Below are the code and all the weights of a small trained network. Each question names an input and a target symbol and asks about switching units off, where a switched-off unit gives its printed mean instead of its output.

import numpy as np


def w(rows, s, z=0):
    codes = np.array(rows[::2]) - 128.0
    scale = np.full(codes.shape[1], s)
    scale[-1] = z or s
    return codes * scale


def f(y):
    return np.maximum(y, 0)


def softmax(a):
    e = np.exp(a - a.max(-1, keepdims=True))
    return e / e.sum(-1, keepdims=True)


def log_softmax(a):
    a = a - a.max(-1, keepdims=True)
    return a - np.log(np.exp(a).sum(-1, keepdims=True))


def net(x, mask):
    ids = ['ΓΔαβμξπω'.index(c) for c in x.split()]
    T = len(ids)
    res = E[ids] + P[:T]
    u = 0
    for l in range(2):
        q, k, v = (res @ M[l].T for M in (Q, K, V))
        z = softmax(np.where(np.tri(T) > 0, q @ k.T / 4**0.5, -1e9)) @ v
        res = res + np.where(mask[u], z, O[l][:, -1]) @ O[l][:, :-1]
        u += 1
        y = f(res @ A[l][:, :-1].T + A[l][:, -1])
        res = res + np.where(mask[u : u + 4], y, B[l][:, -1]) @ B[l][:, :-1]
        u += 4
    return log_softmax(res[-1] @ U[:, :-1].T + U[:, -1])


Q, K, V, O, A, B = {}, {}, {}, {}, {}, {}
E = w([
[17,164,158,131,154,87,224,87],'Γ',
[90,137,24,243,146,108,147,144],'Δ',
[226,181,75,147,31,77,140,53],'α',
[225,172,163,116,166,186,58,179],'β',
[49,20,219,138,146,77,142,201],'μ',
[208,160,176,94,80,24,250,186],'ξ',
[120,33,243,217,146,134,170,45],'π',
[248,75,143,91,106,62,74,117],'ω',
],0.012)
P = w([
[134,73,84,24,132,196,254,47],'0',
[134,132,87,146,207,123,144,89],'1',
[138,166,113,160,194,103,132,98],'2',
[134,181,129,162,184,94,122,100],'3',
[137,190,129,160,178,87,128,117],'4',
[136,192,134,162,161,83,125,123],'5',
[139,189,140,163,142,82,120,135],'6',
[144,178,147,163,121,81,114,138],'7',
[146,173,148,162,115,72,113,133],'8',
[146,168,159,170,87,75,103,134],'9',
[148,150,165,163,52,59,94,124],'10',
[152,155,158,161,90,53,98,116],'11',
],0.0077)
Q[0] = w([
[165,147,177,114,120,60,90,156],'L0H0',
[93,110,89,70,102,174,123,149],'L0H0',
[91,101,134,82,160,234,126,140],'L0H0',
[177,150,130,150,96,2,121,120],'L0H0',
],0.0099)
K[0] = w([
[145,134,124,86,118,204,88,174],'L0H0',
[142,124,111,103,97,83,180,101],'L0H0',
[102,42,84,89,134,93,186,74],'L0H0',
[140,254,161,132,91,183,60,202],'L0H0',
],0.01)
V[0] = w([
[84,82,47,3,184,136,249,71],'L0H0',
[162,119,24,8,128,149,122,65],'L0H0',
[127,189,69,71,133,233,69,137],'L0H0',
[113,173,32,212,135,43,156,54],'L0H0',
],0.0049)
O[0] = w([
[50,169,146,113,119,255,161,137,2],'L0H0',
[66,209,93,102,74,193,103,117,121],'L0H0',
[79,186,61,146,124,76,2,163,201],'L0H0',
[139,55,14,21,167,151,197,42,87],'L0H0',
],0.0065,0.0043)
A[0] = w([
[113,150,57,183,150,128,102,151,28],'L0N0',
[171,119,209,129,254,125,49,178,192],'L0N1',
[94,96,95,225,184,105,111,80,88],'L0N2',
[108,110,144,200,138,147,183,22,254],'L0N3',
],0.0067,0.0015)
B[0] = w([
[98,105,92,181,65,161,136,117,163],'L0N0',
[144,39,92,137,237,66,37,171,254],'L0N1',
[138,119,203,203,155,208,190,121,185],'L0N2',
[54,78,91,165,189,119,145,3,188],'L0N3',
],0.0063,0.0078)
Q[1] = w([
[39,2,157,156,145,204,181,122],'L1H0',
[127,154,151,55,102,129,102,152],'L1H0',
[111,215,129,157,39,127,203,99],'L1H0',
[126,168,136,89,66,202,120,148],'L1H0',
],0.0091)
K[1] = w([
[113,168,191,120,241,255,90,152],'L1H0',
[114,109,202,89,71,116,175,137],'L1H0',
[79,178,35,10,142,133,154,76],'L1H0',
[94,72,160,64,75,210,187,98],'L1H0',
],0.0069)
V[1] = w([
[190,94,168,62,179,222,92,127],'L1H0',
[79,75,101,179,129,38,109,119],'L1H0',
[192,168,150,1,148,137,169,123],'L1H0',
[46,95,125,39,109,153,144,110],'L1H0',
],0.0059)
O[1] = w([
[185,106,146,66,67,37,67,98,127],'L1H0',
[63,157,153,93,162,222,120,174,205],'L1H0',
[196,254,121,183,107,6,116,147,79],'L1H0',
[126,89,177,176,204,92,93,183,1],'L1H0',
],0.0086,0.0091)
A[1] = w([
[137,178,98,110,111,72,224,152,234],'L1N0',
[1,189,73,129,130,194,224,168,132],'L1N1',
[42,141,235,68,149,187,152,80,1],'L1N2',
[224,190,87,143,107,130,153,57,91],'L1N3',
],0.0072,0.0025)
B[1] = w([
[167,136,158,90,230,177,197,31,200],'L1N0',
[143,135,147,254,115,71,77,163,254],'L1N1',
[125,183,71,40,130,12,86,107,210],'L1N2',
[73,5,77,110,68,104,218,215,219],'L1N3',
],0.0085,0.0063)
U = w([
[91,137,120,191,127,164,121,158,113],'Γ',
[125,254,151,131,159,61,141,143,38],'Δ',
[178,186,86,100,151,184,67,101,248],'α',
[27,67,202,95,140,103,162,237,2],'β',
[190,97,239,155,176,170,174,111,167],'μ',
[91,156,142,89,133,159,123,26,74],'ξ',
[241,125,102,107,70,17,95,165,179],'π',
[94,85,54,98,104,208,181,134,150],'ω',
],0.0075,0.0018)

Each question gives the input, a string of symbols that net reads in full, and the target symbol t.
The units are the heads (4 rows each of Q, K, V and O) and the neurons (one row each of A and B). Each row of codes is followed by its name. A weight is (code - 128) times the scale printed after its matrix; where a second scale follows, it is the last column's (O, A, B and U).
mask holds one flag per unit, layer by layer, with each layer's heads first. A switched-off unit (its flag False) gives its mean, the last column of its rows in O or B, instead of its output. The means were averaged over made-up inputs and are rounded, as every weight is.
A unit's drop is (log p(t) with every unit on - log p(t) with that unit switched off) / (log p(t) with every unit on - log p(t) with every unit switched off).
The circuit of an input: a set's keep is (log p(t) with only the set's units on - log p(t) with every unit switched off) / (log p(t) with every unit on - log p(t) with every unit switched off). Starting from all 10 units, units are removed one at a time, each time the one whose removal leaves the highest keep (on an exact tie, the one counted first), for as long as the keep stays at least 0.8.
units of the circuit, in order: the units of the circuit, biggest drop first
unit that matters most: the unit with the biggest drop
top k neurons: the k neurons with the biggest drops, biggest first
top k neurons in layer l: the k neurons of layer l with the biggest drops, biggest first
drop of u: that unit's drop, to one decimal
input Δ β π β π, target ξ: units of the circuit, in order => (L0N3, L1N1, L1H0)
input β β μ β α ω, target α: units of the circuit, in order => (L1H0, L1N3)
input Δ β μ Δ, target π: unit that matters most => L0N1
input π β π α, target Γ: units of the circuit, in order => (L1H0, L1N1, L0H0)
input μ β Γ, target ξ: units of the circuit, in order => (L1H0, L0N1, L1N0, L0N3)
input β α μ Δ, target ω: top 4 neurons => (L0N1, L1N3, L0N0, L1N1)
input ξ β Δ Δ μ π, target π: units of the circuit, in order => (L1H0, L0N1, L0H0)
input β π μ ω, target α: units of the circuit, in order => (L1N3, L0H0)
input ω μ β, target π: top 4 neurons => (L0N1, L0N3, L1N0, L0N0)
input α Γ ω Δ β, target π: top 3 neurons => (L0N3, L0N1, L1N0)
input π β ξ π, target π: top 2 neurons in layer 0 => (L0N3, L0N0)
input β ξ ω ω ω ω α, target Γ: top 3 neurons in layer 1 => (L1N1, L1N2, L1N3)
input α Δ Γ ξ, target μ: top 2 neurons => (L1N0, L0N1)
input β α Δ α ω Γ Γ π μ α ξ, target Δ: unit that matters most => L0H0
input Δ Γ Δ ω π ω α β π ω π ξ, target Δ: top 2 neurons => (L0N2, L1N3)
input β α α α Γ ξ β π, target ξ: top 2 neurons in layer 1 => (L1N1, L1N3)
input Δ π π Γ α Γ Δ β α β Γ ξ, target μ: top 2 neurons => (L1N0, L1N2)
input β Δ Γ, target ξ: top 2 neurons => (L0N3, L1N0)
input β β α μ α α α Γ α, target ω: drop of L1N3 => 0.6
input β π α Δ, target ω: drop of L0N2 => 0.1
input Δ Δ Γ, target Δ: top neuron in layer 0 => (L0N1)
input β β ξ Δ β β α, target ω: drop of L1N1 => -0.2
